Here is a tiny trained network, its code and every weight. The questions are about switching its units off for an input and a target symbol, where a switched-off unit gives its printed mean instead of its output.

import numpy as np


def w(rows, s, z=0):
    codes = np.array(rows[::2]) - 128.0
    scale = np.full(codes.shape[1], s)
    scale[-1] = z or s
    return codes * scale


def norm(h):
    return h / np.sqrt((h * h).mean(-1, keepdims=True) + 1e-5)


def f(y):
    return np.maximum(y, 0)


def softmax(a):
    e = np.exp(a - a.max(-1, keepdims=True))
    return e / e.sum(-1, keepdims=True)


def log_softmax(a):
    a = a - a.max(-1, keepdims=True)
    return a - np.log(np.exp(a).sum(-1, keepdims=True))


def net(x, mask):
    ids = ['γδεζηθμπτφψ'.index(c) for c in x.split()]
    T = len(ids)
    res = E[ids] + P[:T]
    u = 0
    for l in range(3):
        r = norm(res)
        for j in range(3):
            rows = slice(2 * j, 2 * j + 2)
            q, k, v = (r @ M[l][rows].T for M in (Q, K, V))
            z = softmax(np.where(np.tri(T) > 0, q @ k.T / 2**0.5, -1e9)) @ v
            o = O[l][rows]
            res = res + np.where(mask[u + j], z, o[:, -1]) @ o[:, :-1]
        u += 3
        y = f(norm(res) @ A[l][:, :-1].T + A[l][:, -1])
        res = res + np.where(mask[u : u + 4], y, B[l][:, -1]) @ B[l][:, :-1]
        u += 4
    return log_softmax(norm(res)[-1] @ U[:, :-1].T + U[:, -1])


Q, K, V, O, A, B = {}, {}, {}, {}, {}, {}
E = w([
[186,69,157],'γ',
[196,94,160],'δ',
[126,48,220],'ε',
[94,172,79],'ζ',
[120,134,111],'η',
[160,108,127],'θ',
[138,162,127],'μ',
[51,52,105],'π',
[106,171,89],'τ',
[250,107,224],'φ',
[217,69,87],'ψ',
],0.011)
P = w([
[82,94,111],'0',
[151,167,253],'1',
[144,212,238],'2',
[72,169,139],'3',
[122,165,190],'4',
[118,155,202],'5',
[71,116,126],'6',
[95,144,160],'7',
],0.0043)
Q[0] = w([
[176,196,98],'0.h1',
[117,195,232],'0.h1',
[220,156,141],'0.h2',
[104,218,198],'0.h2',
[2,127,18],'0.h3',
[174,73,127],'0.h3',
],0.0058)
K[0] = w([
[199,88,68],'0.h1',
[143,98,118],'0.h1',
[7,193,152],'0.h2',
[115,57,56],'0.h2',
[151,179,2],'0.h3',
[120,129,181],'0.h3',
],0.007)
V[0] = w([
[132,194,148],'0.h1',
[62,165,106],'0.h1',
[191,157,129],'0.h2',
[2,84,42],'0.h2',
[154,56,121],'0.h3',
[99,122,81],'0.h3',
],0.007)
O[0] = w([
[253,56,97,151],'0.h1',
[121,235,109,62],'0.h1',
[130,70,149,164],'0.h2',
[68,74,34,5],'0.h2',
[25,126,38,130],'0.h3',
[178,138,213,55],'0.h3',
],0.0054,0.0028)
A[0] = w([
[87,70,149,49],'0.n1',
[4,159,105,180],'0.n2',
[165,14,93,255],'0.n3',
[140,134,223,5],'0.n4',
],0.0043,0.00084)
B[0] = w([
[234,124,85,160],'0.n1',
[166,144,131,174],'0.n2',
[59,101,254,251],'0.n3',
[176,207,113,232],'0.n4',
],0.0053,0.0024)
Q[1] = w([
[244,208,134],'1.h1',
[204,234,206],'1.h1',
[209,63,92],'1.h2',
[228,247,242],'1.h2',
[122,253,177],'1.h3',
[33,76,181],'1.h3',
],0.0043)
K[1] = w([
[144,119,20],'1.h1',
[151,128,17],'1.h1',
[75,84,197],'1.h2',
[218,156,33],'1.h2',
[101,227,116],'1.h3',
[111,3,127],'1.h3',
],0.0056)
V[1] = w([
[40,134,116],'1.h1',
[40,90,201],'1.h1',
[34,101,73],'1.h2',
[214,170,80],'1.h2',
[211,91,254],'1.h3',
[51,162,150],'1.h3',
],0.0056)
O[1] = w([
[218,107,254,85],'1.h1',
[136,124,188,138],'1.h1',
[163,96,182,38],'1.h2',
[167,107,138,144],'1.h2',
[93,194,123,255],'1.h3',
[115,188,193,114],'1.h3',
],0.0066,0.0045)
A[1] = w([
[127,208,1,253],'1.n1',
[229,172,135,122],'1.n2',
[63,94,158,101],'1.n3',
[182,55,129,71],'1.n4',
],0.0053,0.0021)
B[1] = w([
[228,183,84,254],'1.n1',
[132,89,1,195],'1.n2',
[98,245,93,160],'1.n3',
[219,146,148,148],'1.n4',
],0.0058,0.0041)
Q[2] = w([
[114,200,145],'2.h1',
[91,69,133],'2.h1',
[171,141,93],'2.h2',
[254,181,229],'2.h2',
[160,41,135],'2.h3',
[173,171,66],'2.h3',
],0.0093)
K[2] = w([
[184,70,1],'2.h1',
[58,203,107],'2.h1',
[164,32,149],'2.h2',
[173,53,118],'2.h2',
[77,12,154],'2.h3',
[90,157,166],'2.h3',
],0.0066)
V[2] = w([
[209,79,152],'2.h1',
[74,1,181],'2.h1',
[174,246,162],'2.h2',
[100,173,117],'2.h2',
[26,90,7],'2.h3',
[187,171,143],'2.h3',
],0.0081)
O[2] = w([
[106,23,28,178],'2.h1',
[150,191,54,35],'2.h1',
[102,96,189,203],'2.h2',
[113,119,167,118],'2.h2',
[253,153,174,3],'2.h3',
[61,99,155,207],'2.h3',
],0.0079,0.0046)
A[2] = w([
[139,188,173,125],'2.n1',
[68,65,98,254],'2.n2',
[144,2,93,234],'2.n3',
[126,74,50,156],'2.n4',
],0.0083,0.00079)
B[2] = w([
[247,113,65,170],'2.n1',
[232,169,255,252],'2.n2',
[67,88,247,235],'2.n3',
[109,108,180,216],'2.n4',
],0.0053,0.0047)
U = w([
[88,196,72,253],'γ',
[130,159,151,8],'δ',
[134,113,122,43],'ε',
[71,42,42,147],'ζ',
[139,97,124,139],'η',
[135,180,147,48],'θ',
[255,212,124,251],'μ',
[103,217,146,48],'π',
[115,153,71,235],'τ',
[120,198,150,58],'φ',
[153,106,143,182],'ψ',
],0.01,0.0031)

Each question gives the input, a string of symbols that net reads in full, and the target symbol t.
The units are the heads (2 rows each of Q, K, V and O) and the neurons (one row each of A and B). Each row of codes is followed by its name. A weight is (code - 128) times the scale printed after its matrix; where a second scale follows, it is the last column's (O, A, B and U).
mask holds one flag per unit, layer by layer, with each layer's heads first. A switched-off unit (its flag False) gives its mean, the last column of its rows in O or B, instead of its output. The means were averaged over made-up inputs and are rounded, as every weight is.
A unit's drop is (log p(t) with every unit on - log p(t) with that unit switched off) / (log p(t) with every unit on - log p(t) with every unit switched off).
most important unit: the unit with the biggest drop
top k neurons: the k neurons with the biggest drops, biggest first
k most important neurons of layer l: the k neurons of layer l with the biggest drops, biggest first
which heads matter: for each layer, one digit per head in row order, 1 if its drop is at least 0.15 and else 0, layers parted by /
drop of u: that unit's drop, to one decimal
input η γ η μ, target ζ: top 3 neurons => [1.n1, 0.n3, 1.n2]
input η φ φ γ η μ, target ζ: top neuron => [0.n3]
input ψ μ μ, target γ: which heads matter => 000 / 000 / 001
input η τ φ μ η, target ζ: top 4 neurons => [1.n1, 1.n2, 0.n3, 0.n4]
input μ μ μ ζ, target μ: which heads matter => 101 / 100 / 101
input π γ γ, target μ: top 2 neurons => [0.n3, 1.n1]
input η μ ψ η η, target ζ: top 2 neurons => [1.n1, 0.n3]
input ψ θ η, target γ: which heads matter => 000 / 000 / 100
input μ γ η, target μ: 2 most important neurons of layer 2 => [2.n1, 2.n3]
input μ ε η, target μ: top 3 neurons => [1.n1, 0.n3, 2.n1]
input μ ε ζ, target μ: top 2 neurons => [1.n1, 0.n3]
input η ζ ζ, target ζ: top 4 neurons => [1.n1, 1.n4, 0.n3, 0.n4]
input η γ η μ ζ, target ζ: 2 most important neurons of layer 1 => [1.n1, 1.n2]
input μ θ η μ ζ τ, target μ: most important unit => 0.h3
input μ δ π μ, target μ: top 2 neurons => [0.n3, 2.n1]
input μ μ τ π ε φ ψ τ, target μ: top 2 neurons => [1.n1, 0.n3]
input η τ π μ τ, target ζ: top 2 neurons => [1.n1, 0.n3]
input η γ τ, target ζ: drop of 1.h3 => 1.5
input μ γ ψ μ, target μ: drop of 0.h3 => 1.0
input ψ γ τ μ μ, target γ: drop of 0.n2 => 0.0
